Every row comes from one small tree of marks. Brackets hold a mark, then the marks that hang from it, in the order of their numbers. Every link used is in the known rows. Which tree was each row made from?
Known rows:
(J_67 (J_296 J_221) (J_793 J_333)): [ 167   87   53  352  130   91   -8 -327  229  499   43 -169  -32 -213
 -129    5  -81 -135  -50  -82    5  413  190  103  330  -77  -84 -160
 -140  -76  467 -159  -88  -25    2  194  302   35 -200 -103  -90 -243
   82   31  313]
(J_67 (J_296 (J_221 (J_163 J_793)) J_971)): [ 313 -147  -29  280   92  167   53  -98  249  302  452 -293  -12 -286
  -64   51  282 -184  182 -118  -76  185  -57   35  -28 -184 -191   28
 -175  233  224  -73  -63  229   79   -4  177  173 -197  353  -24  -88
  -70  -86 -124]
(J_296 (J_221 (J_981 J_163))): [ 122  102   40  163  138   27  -39  161  135  150  273 -246  -44  -96
   86  113  401 -133 -168 -304   73  204  -82 -176  117  -38  -20  -75
  122 -178    0  -39 -139   88  -39 -141  -60   76 -267   41 -120  -78
 -103 -141  143]
(J_296 (J_221 J_163) (J_971 (J_10 J_793))): [ 305 -163   28  195  -10   83 -187   93   94   48  254 -159  -23 -148
  121   55  605    5   47 -157 -143   71 -160   34  230   92 -253  200
  -76 -103   49  -24   74  143 -110  105  244  130 -428  231   21    9
  -17 -287  -11]
(J_981 J_221 (J_793 J_163 (J_333 (J_999 J_10)))): [ -45  -92  189  241  -39 -227  -47  -10  141  175  -83  208 -109 -285
  152 -120  150   14   65  148  231  -15  -65 -155  382   89 -240  -93
  167 -373  202 -384 -166  129 -166  -56   17  -91  -33  -53 -240  -65
 -193  -80  141]
(J_999 (J_10 (J_793 J_333))): [  67 -289  193  394 -129  -10 -177  -91   81  300 -190  285  -22   36
  -23  -46  105   54 -114 -182  -34   52  -20   84  449   36 -185  109
  127 -250   42 -179 -188   -5  326 -123   94   23 -200 -204 -237 -245
   53  -93  398]
(J_981 (J_163 (J_793 J_333)) J_221): [-139  -28  124  324  188   29   19   94  138  428   99  -58 -148 -277
  -90  -23   91 -126   60   43  226   36 -128  -19  127  -51 -276 -174
  216  -15   82 -241  -25   29    4 -135 -155   53  -85  -86 -202 -195
 -131 -113  108]
(J_287 (J_67 J_296 J_514 J_793)): [   3  210  -97  168  198  111 -125   94  154  218 -279  -15  184  265
  -15   56 -181  176  201   54  -81  299   -6 -224  189  -62 -167  -30
   49 -103  279 -289 -199  202   56  138  343  -33 -286  -23 -249 -221
 -115  152  258]
(J_67 (J_296 (J_971 J_10)) (J_514 (J_987 J_981))): [ 209  136   -5   81   35  220   81  -67  103  240  237 -123  101  365
  274   59  261 -274  254  -40    0  -16   -9   43 -180 -149 -211  255
  -13   33  333   -7 -319  522  -39  270  443   92 -349  444 -548 -103
   21   55 -226]
(J_987 J_221 (J_971 (J_10 J_793) J_514)): [ 331   63  100    8   59 -168 -150   28 -102  130   83   26  175  136
  322  107  504   67 -203  174   19 -127 -280  286  102  -85 -237  160
  106 -457   89 -118 -327  200   10  350  231  131 -406  -31  -63 -162
 -189  -45  101]
(J_221 J_163 (J_981 (J_793 J_333))): [   8 -279  -75  303  130   39  -45   23   39   79  166   47 -135 -188
  155   69  258 -330  -87 -135  -76  -28   54  -81  175  -51  177  -87
  -70 -149  180 -140  130   34  167 -302  -10  127 -140 -158 -198 -145
    5  -49   48]
(J_163 (J_793 (J_333 J_999))): [  36 -112   84  385  114  -91 -186  151   91  327  163   98  -64 -188
   31  -10  -46  -33   20   17  104  218  -13  218  155 -163  -89 -221
   86   27  290 -112 -251  170  299  -33   13   65 -301  -26 -154 -141
 -233  180  119]
(J_287 J_67 (J_514 J_163) (J_981 J_221 (J_793 J_333))): [ -56   53  -69   68  163 -196    0  311   67 -134  -61    5  104  210
  -30  -76  -50   33   56   39  250  304  -57 -324 -133  -19  -87 -247
 -123 -264   -6 -202 -319 -107 -148 -210  -10    0 -133  -86 -289 -107
 -201  -75  -91]
(J_971 J_221 (J_514 J_163 (J_287 J_981) J_987)): [ -25   63   96   11  311  -99  130   86   63  218  184 -402  177   93
   24  210  226  190 -475  -76  501  182 -156 -144  -58 -268 -108  -73
  110  -56 -122  286  -68   81   55   11 -158 -246 -183   59 -306  233
   -7   53   61]
(J_987 (J_221 (J_163 J_793)) (J_971 J_514) J_981): [ 344  -58  -29  165   86 -206   55   -7  -14  156  512 -157  200  164
  108  127  334 -203 -227  176  146 -392 -189  448 -262 -417   35  -13
  -91 -153  132 -202  -42  391   88  131   99  277 -131   42  -57 -251
 -326   64 -194]
(J_287 J_67 (J_514 J_163 (J_987 J_221 J_971 J_981))): [  89   94   65   98  284 -245   79  312  134   16  146 -263  215  535
  130  -69  107   86 -292   17  284 -124 -384   31 -381 -262 -229  -52
  -74 -182 -150   46 -407   44  -10   45   30   43  -70  107 -376 -142
 -471    2 -281]
(J_971 J_333 (J_514 J_987)): [ -65 -123  423  -78  180   -8  -10  105  203   67    0  -43  117  191
   52   83  -14  -70 -215  -56   84 -181  -20 -154  320  -77   58 -120
  -67  -51  -70  269 -143   35  215   35  -26  113 -364   67 -242  173
    3  104  139]
(J_333 (J_999 (J_10 J_793))): [ 194  -94  108  339  -98 -188 -279  135   70  227 -149  156   89   28
  143   -2  222  319  -21   78   51  158 -181   74  343   84 -255   38
  165 -169 -117 -318 -325  281  339 -197   87  -85 -348  -70 -179 -115
 -226    4  310]
(J_981 J_163 J_221 (J_793 (J_333 J_999))): [-163  119   87  302  146 -155 -129  242   90  250   40  -31 -127 -348
   74  -49  149  -24    3  154  358   51 -102 -142  325   55 -259 -210
  129 -163  235 -527 -216   94 -140  -88 -139  -37 -134 -134 -253  -84
 -266  -77  108]
(J_793 J_163 (J_333 (J_999 J_10))): [ -18 -107   94  209 -100 -111 -145   87   31  137  -93  158   54 -160
   54 -154   25   81  -47 -229  197  -95  -61  -22  237 -121  -98  -51
  352 -403  151 -131 -176  162   78 -122   32  -81   35   38 -247 -138
 -129  -60  198]
(J_287 (J_981 J_163 (J_793 J_333))): [ -62  -30 -139  292   56   15 -101  173  -82   92  138   62 -117   53
  -83  -19   33 -225   53 -217  213  158   37  -45   86  -98  110 -274
 -114  -76  238 -236 -305   30  146 -101   29   74   -9   40 -337 -230
   23  -92    2]
(J_981 J_163 J_221 (J_793 J_333)): [-210   -1  136  295  189  -11  -18  118  113  260   33    6 -186 -277
  -13  -39  165 -138   17   75  236    0  -93 -192  370   40 -243 -144
   72 -140  208 -418 -133  -46 -146  -62 -119   19  -86 -147 -246 -119
 -107 -141  137]
(J_221 (J_981 (J_793 J_163 J_333))): [   1 -173    6  187  109  -58  -29   73  134  137  168  180 -165 -143
  216  -15  152 -403   33 -144  -27   40   20 -157  254  -55  166  -78
   30 -322  280  -19 -181   19  126 -104   86   16  -11  -24 -354 -131
   27  -23   75]
(J_296 (J_971 (J_221 J_163))): [ -49 -219  157  122  205  173    2  198  176   27  341 -330   92 -196
   -9  188  454  119   -8  -65  -34 -100 -339  -96  156  -23 -214  200
   35   95  193 -170   38  138  -82  -18  -28   55 -309  269 -108   28
  -46 -228   36]
(J_296 J_221 (J_971 (J_10 J_793) (J_333 J_999))): [ 244   43  262  135 -126 -122 -300  180  196   41  351    5   21  -94
  207   75  390  -87   52    0   25  214 -181   98  359  157 -136   23
   68 -153  235  -10 -257  159 -101  315  218  194 -559  354 -161  101
  -66  -65   32]
(J_287 (J_67 J_296 J_793) (J_514 J_163 J_987)): [  66   96 -125   99  378   22  170  135  254  232 -322 -290  185  302
  -73 -148 -208  143   61  153  104  313 -163 -282  -88  -74 -283 -179
 -129   36 -180   59 -244  -27  232 -140  148 -189  -43  -26 -347 -147
 -171  119  -87]
(J_67 (J_981 (J_221 J_163) (J_793 J_333))): [-104  -24   56  307  160 -208  -51  -51   78  200  179    1  -94 -134
  103   18   66   -6 -190   98   56   38   79  -93  432   66  -87 -188
 -222 -139  285 -378  101  -24 -143  -76  -50   95 -266 -195 -112 -206
  -93 -174  303]
(J_514 (J_163 (J_793 (J_333 J_999))) (J_987 (J_981 J_221))): [  33  -15  149  470  209 -201   57   86  217  565  172 -198 -100  -49
  144 -122   37 -178 -158  209  348   27  -30  280 -143 -216 -248 -288
  -30  135    2   89   48  179   91 -121 -105  -68  -48  -47 -344  -36
 -256  106 -144]
(J_971 J_333 (J_514 (J_287 (J_981 J_163)))): [-102  161   54  -33   60 -150  -87  108  -35    3  323   20  180  143
 -116  185  -42 -115 -182 -125  438   53 -121 -135  119 -258  285 -195
  291 -173 -110   14 -216  124  187   -6  -63   61 -167  139 -365   84
   37   84  133]
(J_971 (J_10 J_793) J_333): [  77 -156  293  201   25   36 -181    1  104  114  -68  247   -9  130
  185  125  221  -82   82   76 -147   19 -178   57  403  128 -103  -74
  181 -196  -33   89  -89  -59  161   50  195  157 -439   76 -235   -1
  145  -10  248]
(J_987 (J_221 (J_163 J_793))): [ 176 -196   58  379  186   66   22 -104  -30  208  190  -56  -74 -133
   49   62  265  131   32   98   54 -101 -204  184   73 -163 -192 -101
   28   51  -35  -38   89  139  150 -138  159  217 -288  -36  101 -169
 -199   61   48]
(J_287 (J_67 (J_793 J_333)) J_514): [-103   -1   10   78  222  -75 -100  229  162  -30 -205   41  148  261
 -170  -55 -264  164   19   -4    6  272  -73 -178  206   41  -52 -108
  -11 -279  162 -216 -346  -67  111    6  182    8 -285 -191 -229 -245
 -172   66  187]
(J_221 (J_981 J_163 (J_793 J_333))): [ -95  -55  -80  262  129   29  -29  174   45  153  169   58 -162 -118
   99    9  199 -429  -51 -138   79   84  -18 -137  204  -46  100 -136
   99 -201  247 -205 -237   44  177 -180  -96   76  -47 -108 -378 -219
    8  -18   46]
(J_221 (J_163 (J_793 (J_333 J_999)))): [  57 -229  -42  398  121  -11 -154  136   30  250  137  -23  -31 -274
   -6    1   42    8  -14  -60  105  -17  -31  159   84 -199  -61 -196
   48   57  133 -124  140  150  263 -238  -28   88 -197  -55  -47 -124
 -215   55   49]
(J_971 (J_514 (J_987 J_221))): [ 102  -46  280    3  237  -40   20   22   43  153  -23 -160   75  153
  142   33  209  193 -250   10  118 -123  -53   -5  172  -97 -180    0
  -86 -149  -63  171 -304  211  135   65  149   68 -402  -66  -53   51
 -148   87  143]
(J_999 (J_10 (J_793 J_163 J_333))): [  82 -306  139  307 -164  -40 -137  -55  118  295 -208  313  -24  -23
   -3 -128   63    0  -18 -267   22  -92  -45  -22  449    1 -153  122
  194 -387    9  -70 -106  -27  264 -135  144  -59   37  -97 -297 -228
   83 -177  337]

Write each row's tree:
[  96 -110  194  244   66 -118   66 -123  145  151  417  -15   41  147
  199  206  380 -400  -15  317   -7 -285 -316  342 -245 -102  -42 -153
  125  -75   57 -202  245  178 -169  107  -20  269 -174  264 -274 -122
 -160 -114 -213]	(J_987 (J_971 J_10 J_333) (J_981 (J_221 (J_163 J_793))))
[ 125  -89   78  282    4 -222 -364  267  167  370  -38  146   -1 -218
  151  -83  -30   57   14 -190  169  -36  -34   27  421  -41  -84  -16
   97 -342  146  -64 -163   15  229  -96  206 -144  -61  -55 -308  -93
 -110 -141  311]	(J_10 (J_793 J_163 (J_333 J_999)))
[ 110   99   87  147  137 -262   52  134  141  354  405 -151  202  -19
   82   18  198 -358 -265  238  227 -178 -133  305 -170 -413  -66  -50
   35 -178  164 -232   -3  208  -83  148 -185   36  -32  -60 -256 -156
 -277   -2 -105]	(J_987 (J_971 (J_514 (J_163 (J_793 J_333)))) (J_981 J_221))
[ 132  240 -174  -10  154 -186   80  243  243  -51  110 -190  173  324
  -79  -15 -103   15  -47 -145  136  379   35 -468  105  -17 -187 -261
 -195 -255  239 -314 -686   30  -48  -34   57  116 -189  106 -246 -287
 -193  -42   60]	(J_287 (J_67 (J_296 J_221) (J_981 J_163 J_793)) J_514)
[ -21  345   31  169  105 -119 -179    3  -63  214  292   70   55   80
  142  252  117  239   38  -55  414  298 -143 -183  111 -137  -37  131
  227 -102    7 -243  -89  241 -154   84  203  -99 -513   63 -360   28
 -227   23  250]	(J_67 (J_514 (J_287 (J_981 J_221))))
[ -17  -28  146  -43  260 -193  -18  252  197  -60 -140 -167   95  541
   52   59  -18  313   22  -85  128  269 -106 -330 -320  206 -160 -146
 -219 -128 -271   10 -466   76   -6 -252  147  -26 -333  126 -344   -2
 -281 -224  -40]	(J_287 J_67 (J_514 J_987) (J_981 J_221))
[ 163  -10  166   90   73  107 -101   75   83  -44  349 -147  -28  -59
  116   53  575    1   53  -95 -157  256 -197   22  153   38 -261  129
   42  -97  205  -10 -289  215 -241  313  191  157 -529  361    7   52
  -70 -125  -17]	(J_296 J_221 (J_971 J_10))
[ 161  128  -22  110   99   36  -89  123  235   61    8  -26   76  191
  182  157  124 -107   45 -228  -68  361  144 -395   93  -66  -93  -21
  -45 -253  393 -158 -377  183 -108   80  234  134 -367   81 -229  -85
 -133  103  131]	(J_287 (J_67 (J_296 (J_221 (J_981 J_793))) J_514))
[  55 -201   89  411  -44  -72 -108    9   51  286   37  206  -48 -107
  -16  -64    0  -17   -9   11  100  196  -17  218  154 -126 -149 -170
  195  -50  218 -185 -260  228  334  -83  -45   81 -237  -50 -164 -225
 -184  183  125]	(J_163 (J_793 (J_333 (J_999 J_10))))
[ -73  -37  -22   66  191 -261   -3  217  181    4   51  -34  133  217
  -49   -3 -193  152  -95  -12   79  136   -3 -234   14   40 -143 -206
  -68 -245   83 -223 -146   -8  -27 -219  -53  144 -302 -140 -151 -288
 -264 -125  151]	(J_287 (J_67 (J_981 (J_221 (J_163 (J_793 J_333))))) J_514)
[ -68  151 -115  234  179 -134  -48  235   21  129  207    0  -48  104
   46  -25   73  -28  -72   53   93  154 -100 -172  426  -26  -80 -243
 -120  -42  179 -354 -332   86  116   -9  -95   38 -193    6 -243 -267
 -118  -40  201]	(J_67 (J_981 J_163 J_793))
[ -32 -237  159  358  200   29  -13  -60  142  336   87  -59 -112 -317
  -10   56  161    1   23   67   45  -49  -67   32  124  -39 -213 -109
   41   30   19 -171  292   30   -6 -235  -43   87 -225 -127  -20  -91
 -144 -137  144]	(J_981 (J_221 (J_163 (J_793 J_333))))
